Below is a small trained network, with its code and all its weights. Each question gives an input and a class and asks what happens when units are switched off, that is, made to give their printed mean instead of their output.

import numpy as np


def w(rows, s, z=0):
    codes = np.array(rows[::2]) - 128.0
    scale = np.full(codes.shape[1], s)
    scale[-1] = z or s
    return codes * scale


def norm(h):
    return h / np.sqrt((h * h).mean(-1, keepdims=True) + 1e-5)


def f(y):
    return np.maximum(y, 0)


def log_softmax(a):
    a = a - a.max(-1, keepdims=True)
    return a - np.log(np.exp(a).sum(-1, keepdims=True))


def net(x, mask):
    res = np.array(x, float).reshape(1, 8) / 4 @ E
    u = 0
    for l in range(2):
        y = f(norm(res) @ A[l][:, :-1].T + A[l][:, -1])
        res = res + np.where(mask[u : u + 6], y, B[l][:, -1]) @ B[l][:, :-1]
        u += 6
    return log_softmax(norm(res)[-1] @ U[:, :-1].T + U[:, -1])


A, B = {}, {}
E = w([
[137,114,130,105,124,102,147,125,129,140,127,115],'x0',
[109,143,154,190,61,87,152,182,136,88,21,147],'x1',
[88,53,136,171,106,67,69,106,180,86,114,58],'x2',
[127,143,128,111,125,136,126,125,137,124,116,108],'x3',
[131,135,128,122,130,133,129,124,137,134,121,118],'x4',
[126,135,120,126,118,118,127,141,115,112,143,126],'x5',
[254,191,183,173,224,67,166,87,145,71,131,101],'x6',
[144,118,128,116,118,120,144,142,137,124,145,122],'x7',
],0.0096)
A[0] = w([
[61,116,93,90,141,143,45,129,146,173,181,141,8],'L0N1',
[153,120,96,105,155,121,63,126,105,141,170,118,251],'L0N2',
[98,166,132,176,113,83,173,206,136,133,62,127,202],'L0N3',
[164,186,217,169,165,71,147,134,139,78,104,136,55],'L0N4',
[174,150,119,151,254,99,117,135,128,122,152,72,78],'L0N5',
[89,97,140,174,133,88,81,129,191,118,158,73,225],'L0N6',
],0.009,0.0034)
B[0] = w([
[172,39,86,118,171,67,111,76,113,100,77,141,236],'L0N1',
[136,93,136,85,186,182,166,168,193,160,212,121,237],'L0N2',
[123,91,80,201,55,78,119,165,105,122,55,155,254],'L0N3',
[216,99,62,90,210,125,88,67,118,77,134,122,255],'L0N4',
[10,140,192,184,111,173,246,89,110,105,178,138,255],'L0N5',
[68,83,137,189,103,64,46,106,254,100,165,30,254],'L0N6',
],0.0082,0.0072)
A[1] = w([
[133,80,86,133,144,129,217,151,59,136,115,163,141],'L1N1',
[199,137,193,146,136,60,157,74,106,57,4,144,110],'L1N2',
[136,136,168,102,205,176,124,92,73,127,160,140,26],'L1N3',
[104,63,71,2,159,173,44,139,188,209,181,152,97],'L1N4',
[92,140,56,83,109,168,107,160,74,191,108,163,1],'L1N5',
[6,130,146,171,2,118,168,193,128,173,32,161,84],'L1N6',
],0.0086,0.0038)
B[1] = w([
[149,248,111,64,144,211,203,122,86,174,84,147,200],'L1N1',
[176,116,30,92,50,167,79,114,95,141,93,200,205],'L1N2',
[137,146,176,69,168,78,112,199,134,214,171,107,178],'L1N3',
[238,167,16,185,80,96,77,119,106,66,23,191,254],'L1N4',
[163,129,122,146,143,191,221,120,104,119,84,101,174],'L1N5',
[23,168,254,45,108,109,108,199,104,197,177,97,239],'L1N6',
],0.0091,0.0099)
U = w([
[217,203,41,123,136,227,146,177,62,127,42,207,250],'0',
[144,47,52,208,84,54,45,76,194,38,74,113,180],'1',
[157,215,203,62,227,216,212,134,126,187,223,156,2],'2',
[51,58,201,223,204,144,190,76,233,59,214,34,87],'3',
[29,220,199,55,22,213,198,206,30,197,57,192,9],'4',
[27,76,198,153,48,71,29,247,154,166,94,45,59],'5',
],0.011,0.004)

Each question gives the input, the list of numbers given to net, and the class t.
The units are the neurons (one row each of A and B). Each row of codes is followed by its name. A weight is (code - 128) times the scale printed after its matrix; where a second scale follows, it is the last column's (A, B and U).
mask holds one flag per neuron, layer by layer. A switched-off neuron (its flag False) gives its mean, the last column of its row in B, instead of its output. The means were averaged over made-up inputs and are rounded, as every weight is.
A unit's drop is (log p(t) with every unit on - log p(t) with that unit switched off) / (log p(t) with every unit on - log p(t) with every unit switched off).
The circuit of an input: a set's keep is (log p(t) with only the set's units on - log p(t) with every unit switched off) / (log p(t) with every unit on - log p(t) with every unit switched off). Starting from all 12 units, units are removed one at a time, each time the one whose removal leaves the highest keep (on an exact tie, the one counted first), for as long as the keep stays at least 0.8.
units of the circuit, in order: the units of the circuit, biggest drop first
k most important neurons: the k neurons with the biggest drops, biggest first
top k neurons in layer l: the k neurons of layer l with the biggest drops, biggest first
drop of u: that unit's drop, to one decimal
input [8,0,-6,5,-6,-4,8,4], class 2: top 2 neurons in layer 1 => (L1N4; L1N3)
input [6,-1,-7,5,-4,1,4,6], class 2: units of the circuit, in order => (L1N4)
input [7,-4,0,-7,6,5,1,5], class 2: 2 most important neurons => (L0N6; L0N5)
input [6,2,-7,-3,0,-3,0,-3], class 4: units of the circuit, in order => (L0N4; L1N6)
input [-6,-6,1,8,3,1,4,3], class 3: 2 most important neurons => (L0N5; L1N1)
input [-3,4,-2,-3,4,6,0,0], class 4: top 2 neurons in layer 0 => (L0N3; L0N1)
input [3,5,0,6,6,4,-1,3], class 4: top 2 neurons in layer 1 => (L1N6; L1N2)
input [0,-6,-7,7,8,2,1,0], class 2: top 3 neurons in layer 0 => (L0N5; L0N3; L0N4)
input [-8,5,1,-2,1,-8,-3,-7], class 5: 2 most important neurons => (L1N1; L0N5)
input [-4,5,5,6,-8,-6,0,0], class 5: top 2 neurons in layer 0 => (L0N1; L0N3)
input [-6,-3,0,7,2,-1,-8,8], class 0: top 2 neurons in layer 0 => (L0N6; L0N4)
input [-7,-2,0,-7,-8,7,4,8], class 2: 2 most important neurons => (L0N6; L1N3)
input [2,0,7,0,8,-6,7,-3], class 3: 2 most important neurons => (L0N5; L1N4)
input [-7,-7,2,0,0,-1,2,-2], class 3: units of the circuit, in order => (L0N5)
input [3,-2,-2,7,-6,6,7,-7], class 2: top 2 neurons in layer 0 => (L0N6; L0N5)
input [-3,-3,-4,0,-7,1,7,-7], class 2: drop of L0N3 => 0.0
input [8,-8,4,2,-5,-8,2,-4], class 3: drop of L0N5 => 1.2
input [6,2,5,-4,-5,-8,-1,6], class 5: drop of L1N4 => 0.1
